Below are the code and all the weights of a small trained network. Each question names an input and a target symbol and asks about switching units off, where a switched-off unit gives its printed mean instead of its output.

import numpy as np


def w(rows, s, z=0):
    codes = np.array(rows[::2]) - 128.0
    scale = np.full(codes.shape[1], s)
    scale[-1] = z or s
    return codes * scale


def norm(h):
    return h / np.sqrt((h * h).mean(-1, keepdims=True) + 1e-5)


def f(y):
    return y / 2 * (1 + np.tanh(0.7978845608 * (y + 0.044715 * y**3)))


def softmax(a):
    e = np.exp(a - a.max(-1, keepdims=True))
    return e / e.sum(-1, keepdims=True)


def log_softmax(a):
    a = a - a.max(-1, keepdims=True)
    return a - np.log(np.exp(a).sum(-1, keepdims=True))


def net(x, mask):
    ids = ['αβγδζθλμσφω'.index(c) for c in x.split()]
    T = len(ids)
    res = E[ids] + P[:T]
    r = norm(res)
    for j in range(3):
        rows = slice(3 * j, 3 * j + 3)
        q, k, v = (r @ M[0][rows].T for M in (Q, K, V))
        z = softmax(np.where(np.tri(T) > 0, q @ k.T / 3**0.5, -1e9)) @ v
        o = O[0][rows]
        res = res + np.where(mask[j], z, o[:, -1]) @ o[:, :-1]
    y = f(norm(res) @ A[0][:, :-1].T + A[0][:, -1])
    res = res + np.where(mask[3:11], y, B[0][:, -1]) @ B[0][:, :-1]
    return log_softmax(norm(res)[-1] @ U[:, :-1].T + U[:, -1])


Q, K, V, O, A, B = {}, {}, {}, {}, {}, {}
E = w([
[128,96,127,143,146,131,106,112,131,145,109,125],'α',
[98,117,125,176,151,117,98,111,111,132,115,86],'β',
[140,133,120,189,119,168,112,109,129,153,98,137],'γ',
[117,145,103,185,125,116,167,142,145,137,114,99],'δ',
[130,106,121,163,159,146,135,127,126,148,108,125],'ζ',
[80,164,126,90,182,137,146,104,87,123,135,254],'θ',
[100,66,84,179,148,110,138,127,152,114,122,130],'λ',
[117,112,78,127,110,117,147,94,157,139,62,95],'μ',
[112,115,76,134,113,123,78,139,142,141,133,113],'σ',
[151,86,137,131,135,167,124,118,162,110,151,79],'φ',
[122,126,159,98,126,143,114,167,171,108,75,103],'ω',
],0.0082)
P = w([
[154,194,189,47,74,107,150,124,100,132,211,153],'0',
[145,189,82,171,178,137,237,86,189,224,89,183],'1',
[187,189,53,181,153,168,230,84,188,197,78,148],'2',
[105,136,92,171,118,154,195,81,186,195,94,125],'3',
[110,154,83,179,137,158,186,67,187,157,71,105],'4',
[83,116,85,179,111,174,197,54,156,155,70,109],'5',
[80,115,67,172,112,197,197,62,176,146,69,111],'6',
[71,111,76,164,116,192,191,55,170,129,61,97],'7',
[57,96,63,168,107,202,192,62,174,120,62,98],'8',
[67,95,29,158,102,229,209,62,179,136,56,109],'9',
[101,103,18,194,137,252,216,49,169,140,44,115],'10',
],0.0032)
Q[0] = w([
[165,152,223,89,79,66,88,169,62,79,227,105],'H1',
[98,213,110,54,152,146,154,73,49,143,129,208],'H1',
[172,172,203,77,83,58,75,190,72,87,203,172],'H1',
[66,81,63,233,116,229,190,28,227,190,55,51],'H2',
[226,159,207,46,58,41,3,214,58,63,188,81],'H2',
[61,26,2,222,219,239,236,8,212,210,100,123],'H2',
[120,102,161,176,93,32,87,204,106,168,141,89],'H3',
[69,181,150,135,166,89,107,95,114,193,108,188],'H3',
[79,93,62,219,96,165,141,78,228,169,19,68],'H3',
],0.0059)
K[0] = w([
[193,101,127,202,143,63,58,186,165,235,92,71],'H1',
[125,91,143,161,163,253,143,132,210,20,45,95],'H1',
[220,63,103,229,139,97,91,174,188,208,51,50],'H1',
[70,167,126,19,94,202,84,63,87,54,145,197],'H2',
[202,76,73,213,84,129,137,189,241,155,95,53],'H2',
[120,109,119,39,159,170,140,51,44,44,211,189],'H2',
[152,179,159,199,207,104,202,128,124,198,92,138],'H3',
[75,105,97,141,159,188,123,98,151,85,40,143],'H3',
[105,184,150,25,117,90,128,118,44,103,211,200],'H3',
],0.0054)
V[0] = w([
[120,48,92,192,147,192,96,21,104,128,204,108],'H1',
[120,139,216,172,175,102,143,145,18,122,143,98],'H1',
[218,62,214,93,135,129,110,83,184,99,75,141],'H1',
[143,119,123,172,87,173,4,112,104,113,160,136],'H2',
[151,171,187,184,125,176,124,131,96,197,41,183],'H2',
[103,159,152,77,47,151,133,67,197,142,27,71],'H2',
[93,165,90,137,126,76,39,63,56,177,109,162],'H3',
[105,93,62,169,103,2,215,83,144,125,122,117],'H3',
[118,215,149,212,98,204,171,162,111,103,176,120],'H3',
],0.0049)
O[0] = w([
[176,129,108,124,161,127,247,113,134,114,247,105,243],'H1',
[172,42,94,83,101,109,96,24,178,115,93,121,71],'H1',
[177,130,38,109,153,112,81,212,116,86,152,37,78],'H1',
[193,147,152,135,166,133,206,186,184,155,114,99,159],'H2',
[205,65,121,253,115,119,67,121,102,113,128,122,4],'H2',
[151,152,89,119,172,37,89,154,169,168,176,191,88],'H2',
[136,52,155,109,155,86,137,180,37,197,153,126,94],'H3',
[96,49,75,165,63,114,173,69,84,92,83,184,64],'H3',
[115,146,220,186,70,103,123,161,210,118,134,187,194],'H3',
],0.0052,0.0023)
A[0] = w([
[81,117,127,65,66,180,174,107,76,44,66,115,22],'N1',
[111,150,149,152,106,119,76,72,77,171,99,195,94],'N2',
[180,74,144,60,83,83,245,58,101,138,136,142,76],'N3',
[158,125,99,164,2,181,102,69,150,117,106,26,74],'N4',
[147,225,96,166,185,100,170,153,99,55,134,170,5],'N5',
[93,192,199,146,70,155,119,164,106,51,87,196,74],'N6',
[75,154,205,165,124,139,211,180,83,199,171,143,76],'N7',
[154,231,69,102,152,139,136,126,189,95,179,164,48],'N8',
],0.0058,0.0028)
B[0] = w([
[155,214,150,201,85,179,110,221,140,162,71,35,158],'N1',
[85,151,110,97,158,78,218,197,141,106,184,125,187],'N2',
[209,164,147,31,47,35,29,162,99,103,89,125,184],'N3',
[103,94,97,100,175,192,98,103,28,105,200,179,253],'N4',
[163,15,143,109,143,212,8,86,79,91,156,115,154],'N5',
[159,57,160,121,253,145,134,146,157,242,63,43,134],'N6',
[117,150,149,126,145,128,58,9,59,206,190,133,236],'N7',
[110,70,204,75,113,133,152,103,132,69,135,164,252],'N8',
],0.0055,0.0037)
U = w([
[193,125,47,101,199,106,168,173,101,151,141,28,5],'α',
[202,73,159,47,80,49,120,92,117,118,116,159,193],'β',
[209,144,179,227,104,114,147,186,165,147,171,111,193],'γ',
[70,116,165,176,97,100,162,75,193,118,53,223,65],'δ',
[139,62,125,149,117,190,55,41,91,67,169,142,86],'ζ',
[97,102,190,122,166,207,96,192,105,134,69,84,5],'θ',
[114,179,86,111,41,150,203,110,82,104,60,68,71],'λ',
[53,134,35,94,143,73,134,190,81,107,174,195,159],'μ',
[96,190,208,84,197,104,172,94,98,217,180,136,85],'σ',
[98,184,147,83,168,164,210,142,194,41,201,139,237],'φ',
[109,205,122,117,139,125,1,162,162,112,88,130,235],'ω',
],0.0072,0.0017)

Each question gives the input, a string of symbols that net reads in full, and the target symbol t.
The units are the heads (3 rows each of Q, K, V and O) and the neurons (one row each of A and B). Each row of codes is followed by its name. A weight is (code - 128) times the scale printed after its matrix; where a second scale follows, it is the last column's (O, A, B and U).
mask holds one flag per unit, heads first, then neurons. A switched-off unit (its flag False) gives its mean, the last column of its rows in O or B, instead of its output. The means were averaged over made-up inputs and are rounded, as every weight is.
A unit's drop is (log p(t) with every unit on - log p(t) with that unit switched off) / (log p(t) with every unit on - log p(t) with every unit switched off).
The circuit of an input: a set's keep is (log p(t) with only the set's units on - log p(t) with every unit switched off) / (log p(t) with every unit on - log p(t) with every unit switched off). Starting from all 11 units, units are removed one at a time, each time the one whose removal leaves the highest keep (on an exact tie, the one counted first), for as long as the keep stays at least 0.8.
units of the circuit, in order: the units of the circuit, biggest drop first
top k neurons: the k neurons with the biggest drops, biggest first
heads that matter: for each layer, one digit per head in row order, 1 if its drop is at least 0.15 and else 0, layers parted by /
drop when u is switched off: that unit's drop, to one decimal
input ζ λ γ, target ζ: units of the circuit, in order	[H2]
input β φ φ μ λ λ, target β: heads that matter	100
input φ σ δ σ, target φ: heads that matter	000
input β σ ζ φ, target β: units of the circuit, in order	[H1, N3]
input γ φ ζ φ φ ζ δ μ ω θ, target θ: heads that matter	101
input λ λ δ λ δ, target λ: heads that matter	001
input ω ζ ζ β α δ α, target ω: heads that matter	100
input γ ω σ σ, target γ: heads that matter	010
input λ ω γ φ φ γ, target λ: heads that matter	001
input δ δ σ θ σ φ γ δ φ δ ω, target θ: units of the circuit, in order	[H1, N6, N1]
input σ φ σ φ ζ ζ φ ζ β ζ σ, target σ: units of the circuit, in order	[H1, N7]
input φ σ φ σ σ θ φ, target ζ: top 2 neurons	[N4, N2]
input σ ζ φ λ ω σ σ λ γ, target σ: heads that matter	000
input γ ζ β, target γ: heads that matter	010
input ω λ φ φ, target ω: units of the circuit, in order	[H1]
input λ φ ζ λ β φ, target λ: units of the circuit, in order	[H3, N1]
input σ φ φ λ γ ω σ σ σ θ σ, target μ: heads that matter	110
input δ λ γ φ φ ζ ζ, target δ: heads that matter	000
input ζ φ φ φ δ φ γ, target ζ: heads that matter	110
input ω β μ φ δ, target ω: units of the circuit, in order	[H1]
input σ β σ φ α φ, target σ: drop when H2 is switched off	0.1
input δ σ σ, target δ: drop when H1 is switched off	0.1
input α β ζ φ, target α: drop when H3 is switched off	0.2
